[  1.9  10.8  -5.5  12.7 -13.7  13.4  -4.7   4.8 -16.5   5.4  26.2  -7.7
   1.6  -5.9  21.0  18.1 -17.2  57.2]	[84] <98>
[ -9.4  17.9  -8.5   6.7  -6.2  -1.1   8.0   6.8 -28.7 -15.7  28.6   5.8
  -7.3  -7.6   4.6  20.0  -8.3  40.4]	[83] <80>
[ -6.1  14.9 -13.8   1.4   2.6  13.7   7.6   1.0 -12.7  -7.1  20.6 -16.8
 -12.7  -3.9  12.5  10.4   0.6  40.4]	[83] <101>
[  4.6   9.6  -4.1   8.8  -3.0  14.4 -11.8   1.1 -17.2 -17.6  16.4  -5.0
   4.7  10.4  15.2  21.3 -16.6  55.7]	[84] <98>
[ 15.7 -13.7 -11.1   3.1 -10.9   2.7  -7.5   4.4 -13.9 -14.6  23.5  -0.4
 -15.3  -9.0   3.7  13.5   7.3  29.4]	[83] <92>
[ 30.8  22.5 -16.9 -10.7 -16.4  23.9  22.5  24.0 -13.5   5.8  -2.6  -4.4
  18.0 -14.0  22.6  15.8 -10.6  80.6]	[89] <79>
[ -5.9  15.1 -11.7  12.6  -9.1   3.9  -6.5  26.8 -23.0 -14.1  29.2  -1.5
   6.8  -4.3  23.3  21.8  -0.1  55.1]	[83] <80>
[-12.9  -1.4   4.5  11.3   2.2  15.9  -4.9 -14.6 -13.6  -6.8  20.9   0.6
   4.8   1.9   7.6  18.3   1.7  41.4]	[84] <98>
[ 11.9   9.5 -10.6  15.6 -16.7  20.2  -5.5  11.3  -6.1  -8.5  11.7  -1.3
  12.9  -0.4  29.5  11.3  -2.3  64.7]	[84] <81>
[ -8.8  29.9  -5.2  16.1  -8.2  20.4  -4.0   4.7 -17.3  -9.3  16.3 -16.4
   6.9   0.8  32.6  13.0 -17.7  36.7]	[84] <98>
[ 17.8  25.9 -18.3  -1.9 -19.6  32.0  17.7  20.8 -15.7 -15.2   2.3  -9.5
  11.0  -9.4  19.9   1.1  -9.5  56.4]	[89] <79>
[ 14.6 -10.3  -8.7  -1.0 -18.4   4.6 -19.1  10.4  -6.2 -12.2   6.9  10.1
   7.7   1.3  14.5  18.1 -16.0  47.8]	[84] <81>
[-17.5  24.6 -15.7  10.5  -3.2  15.6  -0.6  -1.1 -21.9  -6.9  24.2 -14.6
  -8.5   2.8  25.0  11.2  -2.7  33.3]	[83] <92>
[  1.1  11.5  -1.6  21.5 -12.7   8.4 -23.4  -8.0  -9.4  -6.7  26.4   8.1
  20.1  -3.8  20.4  36.9 -10.8  53.5]	[84] <97>
[ 40.9  -7.0   3.7   0.0  -1.6  12.9  -6.3  17.5 -11.1   5.8  19.1   9.1
  -0.2  -7.6  19.7  28.8 -14.3  68.6]	[84] <81>
[ -3.0  28.9  -8.4  -9.3  -6.1  16.5   1.8   0.6 -28.5 -15.6  26.3  -7.7
  -7.9  -5.9  20.9  15.0 -15.1  45.1]	[83] <80>
[  5.4  11.4 -13.5   3.7   1.5   7.6   4.5  -2.4 -34.0 -12.0  24.1 -11.8
 -18.7   3.2   9.7   3.2 -14.8  50.5]	[83] <101>
[ 20.1  33.0  -6.8  -7.3 -27.6  25.5  11.9  21.2  -5.3  -5.9  -1.8 -16.9
  20.6 -23.4  36.0 -13.4 -23.8  66.2]	[89] <84>
[ 31.8  19.0 -11.0 -12.2 -54.1  27.3  13.1  10.2  -8.5  23.2 -16.6 -11.3
   8.8 -11.1  21.8  11.3 -15.6  72.4]	[89] <84>
[ 30.6   5.1 -18.4  -5.2 -11.9  13.4   9.3   0.5  -7.5   0.3   6.2 -15.9
  26.8  -6.7  17.9  10.3 -10.5  59.5]	[89] <84>
[-12.7  29.5 -12.4  17.1 -20.2  16.9  -2.7   5.2 -27.1  -7.0  12.8 -17.9
 -17.0 -10.9  30.1  13.8  -5.2  52.6]	[83] <80>
[-18.9  29.2 -17.4   2.5  -4.8  39.1  -3.5  -1.7 -23.3 -18.9  28.2 -13.9
 -14.3  -6.8  25.0  15.0 -19.7  55.3]	[83] <80>
[ 12.9  29.8 -18.7   8.1 -14.1  27.4  10.8  12.5 -10.8  -5.3   0.4  -4.1
   4.7 -14.5  21.4   0.6 -11.2  59.8]	[89] <84>
[  4.1  28.9 -15.1  -5.7 -21.5  30.3  12.6   4.3 -30.7 -14.4  21.1 -19.2
 -24.2  -0.5  23.2  11.8 -12.3  64.8]	[83] <101>
[ -2.9  12.1  -3.5  17.4  -3.3  12.0 -13.9   5.1 -14.1 -27.2  27.6  -3.2
   9.7   2.1  15.4  20.7  -7.2  45.4]	[84] <97>
[  3.2   5.6  -6.4  15.7 -12.9  26.1  -6.6  -8.4  20.1  -8.0 -48.9  15.6
  -3.9  -1.8   9.2  21.3  -8.6  54.9]	[84] <81>
[ 29.5   0.8 -26.6   3.3 -19.4   2.8  16.2   9.8 -12.7  -3.7   5.7   0.6
   3.0 -21.4  16.9   8.7  -1.4  57.4]	[89] <84>

[  8.7  -9.1  -6.4  -1.8 -34.4  -7.5  16.1 -40.1  20.4  37.4   8.7   2.0
   2.5  23.0  -0.9   2.8   4.8  -1.2]	<285> <25>
[  6.4 -12.3  13.1   0.0 -28.4  -1.3  12.2 -88.4  -3.2  48.7   5.1  -1.8
  -1.1   8.7  -1.2 -10.9   6.2 -42.2]	<285> <19>
[  5.5 -13.0   4.7  -0.5 -34.4 -12.4  11.1 -67.9   5.9  33.5   7.5  -1.3
  -4.9  22.9  -3.1 -10.2   8.9 -29.0]	<285> <19>
[  4.1  -2.0 -11.5  -1.3 -17.8  -7.7   1.9  41.4  32.3   9.8   4.6  -2.0
  15.9  23.6  -3.6   0.4  -3.4  38.6]	<283> <20>
[ -6.1   0.2 -18.1  -3.3 -22.5   5.4 -16.2  30.1  -5.0 -11.8  -1.8   7.1
   0.1  -1.7   1.9  -4.6   6.3  -8.5]	<283> <20>
[ -2.6 -16.7   1.6  -4.1  -8.8  -0.2 -10.2  18.3   3.4   6.1   6.0  -1.4
  17.1  -6.2   3.6  -4.1  10.9  -5.7]	<285> <38>
[  2.7  -1.7   0.3  -4.8 -14.2  -3.1   0.3  11.7   9.6  12.4   5.3  -2.3
  12.4   3.8   8.6   4.2   2.4   6.5]	<285> <38>
[  3.8  -6.5   6.3  -2.1 -33.4  -4.0  13.6 -46.6   7.7  32.7   4.7  -0.1
  -1.5  22.5  -7.9  -8.3   6.3 -20.3]	<285> <25>
[  3.9   0.5   3.7  -8.6  -5.0  -3.1  -2.1  56.7  24.4   9.4   5.5  -6.2
  13.5  24.2 -10.8   5.2   0.7  38.3]	<283> <30>
[-16.1 -11.7  -5.5   8.0 -42.1  -1.5  -1.3 -52.5 -23.8   3.8  -9.4   7.3
 -18.8   6.4   7.0 -29.1   1.1 -47.3]	<283> <20>
[  1.0  -5.2 -21.7  -3.0 -15.2  -6.0   0.0  50.3  26.7   1.2  -3.4   5.2
   4.0  28.2  -1.9  -5.7  -4.0  44.7]	<292> <35>
[ 12.2   0.7 -32.4  -6.5 -22.3  -1.6  20.8  13.1  30.4  11.2  -0.1   6.2
   9.4  13.3  -6.6  10.3   3.1  16.9]	<285> <25>
[-16.9 -28.5  55.2  12.1 -71.2 -16.3  27.7 -93.8 -24.4  67.0  -5.8 -11.6
 -39.8  57.6   3.2 -41.6  -2.2 -47.0]	<292> <40>
[  0.1  11.5 -21.1  -6.0 -18.2  -3.0  -6.9  72.1  15.2 -10.8   0.0   4.6
   3.1  10.7   0.1  -4.2   4.0  18.9]	<283> <30>
[-15.3  -6.4  20.0   3.2 -17.9  -8.3 -13.2  -9.9 -25.4  -0.8  -3.6  -5.2
  -7.5   5.6   4.6 -29.7   0.1 -14.9]	<292> <35>
[-10.8  -1.2  13.2  -0.9  -1.8  -1.7  -9.2  36.7  -1.0   0.3  -0.7  -8.0
   6.9  12.4  -0.6 -11.8   0.1  22.2]	<292> <35>
[ 11.2  -4.6   1.0  -6.1 -18.0  -3.7   7.3 -12.6  23.7  30.1   7.4  -8.8
  19.1  14.0  -1.0   2.4   7.6  10.6]	<285> <25>
[ -5.6  -5.8   6.3  -0.6 -23.4  -9.1  -2.9  16.8   3.0   7.0  -1.5  -6.7
  -1.5  23.6  -0.4 -15.8   0.4  19.9]	<283> <31>
[-11.1  -1.8   1.4  -2.6 -13.7  -2.7  -5.4  26.0  -5.5 -11.5  -5.6   2.4
  -4.6  12.0   0.3 -17.9  -2.5   8.0]	<292> <35>
[ -4.4  -6.8  -1.7   0.6 -21.0  -3.7  -2.5  29.3  12.3   1.8  -7.7  -0.2
  -0.8  26.6  -1.6  -8.5  -4.9  31.4]	<292> <35>
[  9.3  -2.6  -2.9  -9.8  -8.6  -1.4   5.1 -19.0  10.6  18.2   7.6  -1.2
  10.9  11.0  -7.0   1.5   3.7   5.9]	<285> <38>
[  4.1  -6.6  -4.9   0.0 -30.5  -7.8  10.0 -43.1   3.6  20.2   4.0   2.9
  -6.0  12.5   0.7  -4.7   6.0 -20.9]	<285> <38>
[ -4.7  -0.9  13.3  -5.4 -13.5  -3.4  -8.3  41.9  13.5   9.7  -1.4  -8.5
   9.0  22.8  -0.5 -11.1  -6.3  41.3]	<292> <35>
[ -8.8  -4.7  11.0   2.7 -23.9  -4.2  -5.2  25.5  -2.4   0.7   0.9  -1.2
  -5.7  24.3   0.9 -12.9  -0.6  14.1]	<292> <35>
[  5.7  -3.7  -7.5  -4.4 -33.5  -3.2   6.5 -13.6  11.5  13.4   6.1   5.2
   4.0   7.7   5.6   2.7   4.9  -2.3]	<285> <25>
[-3.6 -1.6  7.2 -0.4 -3.7 -0.7 -7.4 42.3  7.4 -1.4  4.1 -3.8  8.4  8.9
  1.3 -6.3  1.0 34.7]	<292> <40>
[ 30.9 -12.3   2.3  -7.2 -27.1 -10.0  38.0 -75.4  72.6  90.4  11.8  -5.6
  17.9  71.4 -20.2  13.9 -12.8  48.9]	<285> <25>
[  2.2   0.6   7.8  -3.8 -10.2  -0.4  -6.5  -0.5  -9.4   4.4   7.0  -1.3
  10.9  -8.2   4.6  -5.3  13.0 -15.0]	<285> <25>
[-13.3 -17.0  39.9   8.0 -40.2  -6.2   3.4 -34.6 -15.4  21.0   2.8  -3.3
 -13.7  26.6   4.4 -22.5   7.8 -16.3]	<292> <32>
[ -9.1  -7.0  31.6   1.1 -10.4  -5.2  -6.2   2.1 -17.0  14.4   4.8  -7.6
  -2.0   4.0   4.4 -15.0   8.5   3.0]	<292> <32>
[ -9.1  -5.9  -9.3   1.7 -37.2  -3.4  -8.3  28.4  -7.9 -14.5  -3.7   4.8
  -9.0   7.3   1.9 -16.4   2.3  -5.1]	<283> <31>
[ 16.2  35.1 -19.0  -3.4 -26.2  -8.7  24.2 -20.7  44.4  41.0   4.0  -2.2
   4.2  39.3 -10.8  15.3   0.6  21.2]	<285> <25>
[  6.7   3.3   1.5  -2.6 -20.8  -3.1  11.6 -32.9  16.1  26.2   3.9  -2.8
   5.0  15.2  -2.0   3.9   7.7  -6.0]	<285> <25>
[ 11.8   3.0 -24.6  -4.6  -3.4  -0.7  -0.4  52.0  33.6   3.7   6.2   2.6
   8.0   1.0  -4.8  19.6   5.7  29.3]	<285> <38>
[ -5.1  -6.6 -28.6   3.4 -47.0  -8.9   4.2  29.3  18.2  -0.4  -4.8  10.0
 -15.7  33.2  -0.1  -9.6  -4.8  11.7]	<283> <31>
[ -5.6  -5.7  13.6  -2.0 -29.6  -4.0   0.3  14.1   3.3  10.4  -0.9  -3.0
   0.2  27.5  -1.9 -11.0   3.9   7.2]	<283> <30>

[ -2.5  -7.1 -33.3 -15.9  18.1 -21.7  13.8 -14.8  -3.9  72.5 -18.3  22.9
 -15.2  -3.6 -31.6  -2.7  -4.1  16.7]	<43> (43)
[-14.2   0.1 -22.2 -14.7  -9.7  -7.4   0.5   7.4   5.1  29.5  -0.1  -8.8
   2.9   1.8 -18.0   2.2 -37.5   1.2]	<51> (33)
[-11.7  -3.2 -35.5  -5.2  13.0   2.7   3.6   6.2   0.7  18.1  -4.7  -0.8
  13.8  -1.2 -38.8  10.6 -13.1  29.2]	<51> (35)
[  0.3   2.0 -30.4 -12.9  10.4 -17.6  14.3  12.4  -4.5  82.9  -4.7  27.7
  -5.6  -2.6 -24.5   0.9 -11.4   9.8]	<43> (51)
[-31.1   8.8 -16.9 -15.0   4.6 -20.2  -3.1  10.7  -6.9  39.1 -17.8  13.3
   3.5 -11.3 -34.8   8.4 -10.0   5.2]	<51> (35)
[-33.4  -4.3  -9.4 -15.0   3.8  -8.4   0.6  15.0   4.5  52.8   0.6 -21.9
  -0.9  -7.4 -25.5   4.5  -5.3   2.1]	<42> (34)
[-18.0  -3.3  -5.6 -28.9   2.9  -9.0  18.7   3.3  -2.9  78.8  -7.6  -5.8
  -5.2   1.9 -32.0 -16.7  -4.5  21.5]	<44> (44)
[ -8.4   2.3 -29.9 -10.3  17.9 -20.4  12.0  19.6  -1.3  47.4  -0.6  -9.6
   9.1 -11.0 -25.1 -12.8 -11.8   5.1]	<51> (35)
[ -3.6   7.9 -10.7 -20.9  13.3 -25.5  -3.8   2.5 -19.0  64.1  -9.4  14.9
 -10.8   3.0  -4.9  -9.2  -1.0  12.4]	<43> (51)
[  2.3  17.4  -3.0 -19.5  30.2  -1.5   8.9  19.2  -4.8  51.3 -25.8  24.4
 -18.6  -4.9 -24.6 -15.2  -6.3  12.2]	<43> (43)
[ 25.0   5.3  -9.8 -16.3  -1.3  -7.1   6.4  25.1   3.7  13.8 -12.2 -13.9
   4.2 -15.9 -13.5  12.7 -11.9   8.9]	<44> (47)
[-43.3   1.8  15.8  -6.7   3.9   1.1   3.2  -2.4  -4.4  31.7   0.1 -30.5
  -5.6 -12.1 -11.8  13.9  -0.9  14.8]	<42> (34)
[-25.0 -14.4 -10.4  -7.6  14.6  -8.1  12.7 -11.3  -0.8  72.2  -0.4 -31.7
   1.8   4.1 -16.0   4.3  -1.7 -10.6]	<42> (37)
[-22.4  11.7 -14.5 -25.7  -3.3 -15.2   0.8  -2.2  -7.7  41.4  -0.1   3.0
  -7.4 -20.4 -28.4 -18.2  -8.7  23.7]	<44> (44)
[-17.2   7.2  -9.4 -33.6  -3.0 -23.1   0.7   1.3  -9.4  63.1  -7.6   1.5
   2.7  -0.8 -34.7  -6.5 -11.8  10.1]	<44> (44)
[-12.7  -9.2 -12.8 -18.8  26.8  -0.1   7.9 -14.4 -12.4  54.1 -12.0  17.1
 -12.3   3.3 -36.2  -3.1   0.4  18.2]	<43> (51)
[ -7.8  11.4 -18.4 -13.1  13.7 -16.2  47.0 -11.5  10.6  78.1 -10.5  20.8
  -2.9   3.7 -17.0   3.2   8.7   6.3]	<43> (51)
[-25.8   4.5  -4.3 -34.5  -5.1 -14.5   0.7   3.3  -0.5  37.5  -0.9 -16.2
   7.3  -1.0 -15.0  -3.7  -4.3   2.9]	<42> (34)
[  8.7  10.8  -9.1 -17.1   7.5  21.4 -16.0   2.8 -10.0  38.4   5.2   5.7
   9.6   3.4 -48.8 -16.1  -5.3  10.3]	<44> (47)
[-27.2  -3.2   5.5  -8.0   8.3  24.9   4.5  -4.3 -11.7  34.2  -0.9  -5.6
 -22.7  -7.2  -5.5  -8.9   0.7  11.8]	<42> (37)
[  1.0   2.8 -16.1 -26.9   0.8 -23.5  17.8   5.0   4.4  56.6 -14.3   9.4
 -16.3  -1.8  -2.2  -6.2  -3.7   5.4]	<43> (51)
